Below are the code and all the weights of a small trained network. Each question names an input and a target symbol and asks about switching units off, where a switched-off unit gives its printed mean instead of its output.

import numpy as np


def w(rows, s, z=0):
    codes = np.array(rows[::2]) - 128.0
    scale = np.full(codes.shape[1], s)
    scale[-1] = z or s
    return codes * scale


def norm(h):
    return h / np.sqrt((h * h).mean(-1, keepdims=True) + 1e-5)


def f(y):
    return y / 2 * (1 + np.tanh(0.7978845608 * (y + 0.044715 * y**3)))


def softmax(a):
    e = np.exp(a - a.max(-1, keepdims=True))
    return e / e.sum(-1, keepdims=True)


def log_softmax(a):
    a = a - a.max(-1, keepdims=True)
    return a - np.log(np.exp(a).sum(-1, keepdims=True))


def net(x, mask):
    ids = ['αγελμπτ'.index(c) for c in x.split()]
    T = len(ids)
    res = E[ids] + P[:T]
    u = 0
    for l in range(2):
        q, k, v = (norm(res) @ M[l].T for M in (Q, K, V))
        z = softmax(np.where(np.tri(T) > 0, q @ k.T / 2**0.5, -1e9)) @ v
        res = res + np.where(mask[u], z, O[l][:, -1]) @ O[l][:, :-1]
        u += 1
        y = f(norm(res) @ A[l][:, :-1].T + A[l][:, -1])
        res = res + np.where(mask[u : u + 8], y, B[l][:, -1]) @ B[l][:, :-1]
        u += 8
    return log_softmax(norm(res)[-1] @ U[:, :-1].T + U[:, -1])


Q, K, V, O, A, B = {}, {}, {}, {}, {}, {}
E = w([
[24,187,122,4,162,107,105,212,159,90],'α',
[100,94,182,132,55,195,153,170,116,121],'γ',
[123,29,80,250,134,153,144,108,147,108],'ε',
[154,148,47,85,232,154,144,104,159,181],'λ',
[144,117,116,235,121,90,76,156,124,105],'μ',
[109,202,230,166,72,149,58,133,112,70],'π',
[150,29,187,115,150,132,133,149,125,53],'τ',
],0.0032)
P = w([
[118,137,165,160,199,132,159,166,168,95],'0',
[146,113,148,124,127,89,82,172,128,172],'1',
[140,110,168,132,101,185,155,133,245,162],'2',
[137,152,156,163,211,147,188,204,179,82],'3',
[125,112,118,109,124,102,70,117,79,133],'4',
[137,90,120,121,61,156,149,128,253,115],'5',
[106,142,152,159,225,164,168,181,161,62],'6',
[79,109,85,103,133,112,57,72,38,102],'7',
[113,98,74,124,37,147,158,119,225,85],'8',
[111,161,145,169,230,161,152,167,158,63],'9',
],0.005)
Q[0] = w([
[186,26,73,229,80,128,20,92,118,174],'0.h0',
[211,94,83,220,97,93,133,46,82,249],'0.h0',
],0.017)
K[0] = w([
[124,77,124,252,125,161,166,98,62,117],'0.h0',
[182,85,151,206,68,136,123,83,127,132],'0.h0',
],0.021)
V[0] = w([
[93,86,154,95,78,134,62,142,179,116],'0.h0',
[150,156,225,180,242,145,80,107,30,253],'0.h0',
],0.004)
O[0] = w([
[166,158,131,151,162,129,189,70,115,85,254],'0.h0',
[55,160,1,94,101,98,148,176,159,119,57],'0.h0',
],0.0018,0.0023)
A[0] = w([
[156,159,131,151,50,116,95,127,64,167,69],'0.n0',
[166,112,149,151,41,158,145,62,172,133,57],'0.n1',
[164,84,104,152,11,161,144,105,128,144,34],'0.n2',
[181,147,88,100,127,122,118,100,86,223,1],'0.n3',
[114,80,171,50,68,134,105,143,97,147,137],'0.n4',
[115,99,112,115,124,126,105,96,86,127,224],'0.n5',
[102,83,74,136,7,140,121,118,181,134,205],'0.n6',
[159,36,119,147,87,75,111,120,82,166,103],'0.n7',
],0.014,0.002)
B[0] = w([
[65,188,186,198,151,103,160,154,125,243,141],'0.n0',
[170,98,199,133,118,137,46,88,202,167,210],'0.n1',
[82,12,118,113,14,210,78,77,155,140,191],'0.n2',
[211,110,104,120,255,127,86,171,120,248,144],'0.n3',
[194,135,198,82,110,242,62,145,107,155,182],'0.n4',
[127,148,89,128,112,155,131,102,65,115,166],'0.n5',
[128,185,69,146,47,169,222,178,158,156,255],'0.n6',
[230,159,108,151,149,92,181,152,117,14,174],'0.n7',
],0.0094,0.0077)
Q[1] = w([
[110,141,112,163,174,154,197,169,137,4],'1.h0',
[135,140,152,116,178,163,112,130,49,105],'1.h0',
],0.026)
K[1] = w([
[113,170,60,138,126,120,110,70,3,134],'1.h0',
[177,104,143,166,70,137,103,76,132,146],'1.h0',
],0.022)
V[1] = w([
[166,139,114,247,103,104,152,148,135,119],'1.h0',
[189,57,7,77,180,153,153,112,178,141],'1.h0',
],0.012)
O[1] = w([
[71,143,126,171,187,218,46,89,86,167,197],'1.h0',
[86,78,188,143,154,38,152,182,255,228,2],'1.h0',
],0.0041,0.00098)
A[1] = w([
[64,133,168,159,123,98,138,98,115,220,95],'1.n0',
[88,99,118,146,75,42,126,86,193,155,80],'1.n1',
[131,24,158,31,47,129,6,58,121,139,99],'1.n2',
[172,102,105,113,161,39,149,146,114,213,112],'1.n3',
[136,107,24,122,47,44,207,144,134,81,5],'1.n4',
[198,161,166,78,166,86,64,123,102,193,117],'1.n5',
[129,135,157,165,172,100,186,139,132,131,75],'1.n6',
[129,151,117,136,145,155,168,129,81,120,84],'1.n7',
],0.015,0.003)
B[1] = w([
[115,127,185,95,108,131,188,58,132,98,155],'1.n0',
[176,138,88,105,56,195,132,141,125,139,182],'1.n1',
[140,97,174,126,52,12,84,182,249,145,255],'1.n2',
[137,102,171,159,125,214,85,161,104,154,170],'1.n3',
[40,78,43,127,115,166,199,151,149,111,222],'1.n4',
[68,92,98,125,162,97,127,81,121,95,189],'1.n5',
[155,174,102,153,115,96,122,133,95,148,180],'1.n6',
[134,93,142,108,114,73,127,140,174,155,174],'1.n7',
],0.016,0.0099)
U = w([
[148,58,170,104,110,40,83,150,197,144,255],'α',
[174,165,151,101,63,226,134,160,122,197,27],'γ',
[63,99,50,137,120,142,205,161,138,92,152],'ε',
[85,85,117,159,220,185,37,121,102,159,183],'λ',
[153,216,105,199,155,56,125,156,76,156,121],'μ',
[71,163,217,129,158,118,183,39,123,122,109],'π',
[207,115,112,74,134,135,103,93,80,3,21],'τ',
],0.0051,0.00064)

Each question gives the input, a string of symbols that net reads in full, and the target symbol t.
The units are the heads (2 rows each of Q, K, V and O) and the neurons (one row each of A and B). Each row of codes is followed by its name. A weight is (code - 128) times the scale printed after its matrix; where a second scale follows, it is the last column's (O, A, B and U).
mask holds one flag per unit, layer by layer, with each layer's heads first. A switched-off unit (its flag False) gives its mean, the last column of its rows in O or B, instead of its output. The means were averaged over made-up inputs and are rounded, as every weight is.
A unit's drop is (log p(t) with every unit on - log p(t) with that unit switched off) / (log p(t) with every unit on - log p(t) with every unit switched off).
The circuit of an input: a set's keep is (log p(t) with only the set's units on - log p(t) with every unit switched off) / (log p(t) with every unit on - log p(t) with every unit switched off). Starting from the 12 units with the biggest drops (on a tie, the unit counted first), units are removed one at a time, each time the one whose removal leaves the highest keep (on an exact tie, the one counted first), for as long as the keep stays at least 0.8.
units of the circuit, in order: the units of the circuit, biggest drop first
most important unit: the unit with the biggest drop
top k neurons: the k neurons with the biggest drops, biggest first
k most important neurons of layer l: the k neurons of layer l with the biggest drops, biggest first
input μ ε α π, target π: 2 most important neurons of layer 1	[1.n0; 1.n2]
input μ μ α α, target λ: top 4 neurons	[0.n0; 1.n2; 0.n7; 0.n6]
input τ α α, target γ: top 3 neurons	[0.n4; 1.n2; 1.n4]
input μ μ α μ, target λ: top 4 neurons	[0.n0; 1.n2; 0.n7; 0.n6]
input α α ε α, target ε: units of the circuit, in order	[1.h0; 0.n6; 0.n1; 1.n4]
input ε μ α μ α λ ε τ π λ, target μ: 2 most important neurons of layer 0	[0.n2; 0.n4]
input λ γ λ α γ π γ λ λ α, target γ: top 2 neurons	[1.n1; 1.n2]
input ε ε γ γ, target π: top 2 neurons	[0.n7; 1.n0]
input τ α τ α, target ε: units of the circuit, in order	[0.n4; 1.n2]
input λ α α α λ γ τ, target γ: top 3 neurons	[1.n1; 1.n2; 1.n3]
input α λ μ α π, target π: units of the circuit, in order	[0.n0; 1.n0]
input λ λ α α α π α μ, target μ: most important unit	0.n0
input α ε α τ π α γ, target τ: top 4 neurons	[0.n0; 1.n2; 0.n6; 1.n4]
input α γ λ ε λ α μ, target γ: most important unit	1.h0
input π μ ε α ε α λ α λ ε, target ε: top 2 neurons	[0.n1; 1.n4]
input λ π μ ε, target τ: top 2 neurons	[0.n6; 0.n0]
input α α λ α γ α μ λ, target λ: top 2 neurons	[0.n3; 1.n3]
input μ α τ τ, target ε: 2 most important neurons of layer 0	[0.n4; 0.n6]
input λ τ λ λ α ε α λ π μ, target γ: top 3 neurons	[0.n4; 1.n1; 0.n3]
input λ τ α τ π λ α, target τ: 3 most important neurons of layer 0	[0.n0; 0.n6; 0.n2]
input μ λ λ λ λ α α α α γ, target ε: top 2 neurons	[0.n3; 0.n1]
input α τ ε τ π τ α π μ ε, target τ: top neuron	[0.n0]
input μ π α ε α ε τ τ, target τ: 2 most important neurons of layer 0	[0.n7; 0.n4]
input λ π λ α α α ε ε λ μ, target π: top 2 neurons	[0.n7; 0.n4]
input λ τ μ α, target μ: 3 most important neurons of layer 0	[0.n2; 0.n4; 0.n7]
input μ μ α τ μ γ γ ε λ λ, target π: 3 most important neurons of layer 1	[1.n0; 1.n2; 1.n4]
input α α λ ε γ ε μ μ, target μ: most important unit	0.n7
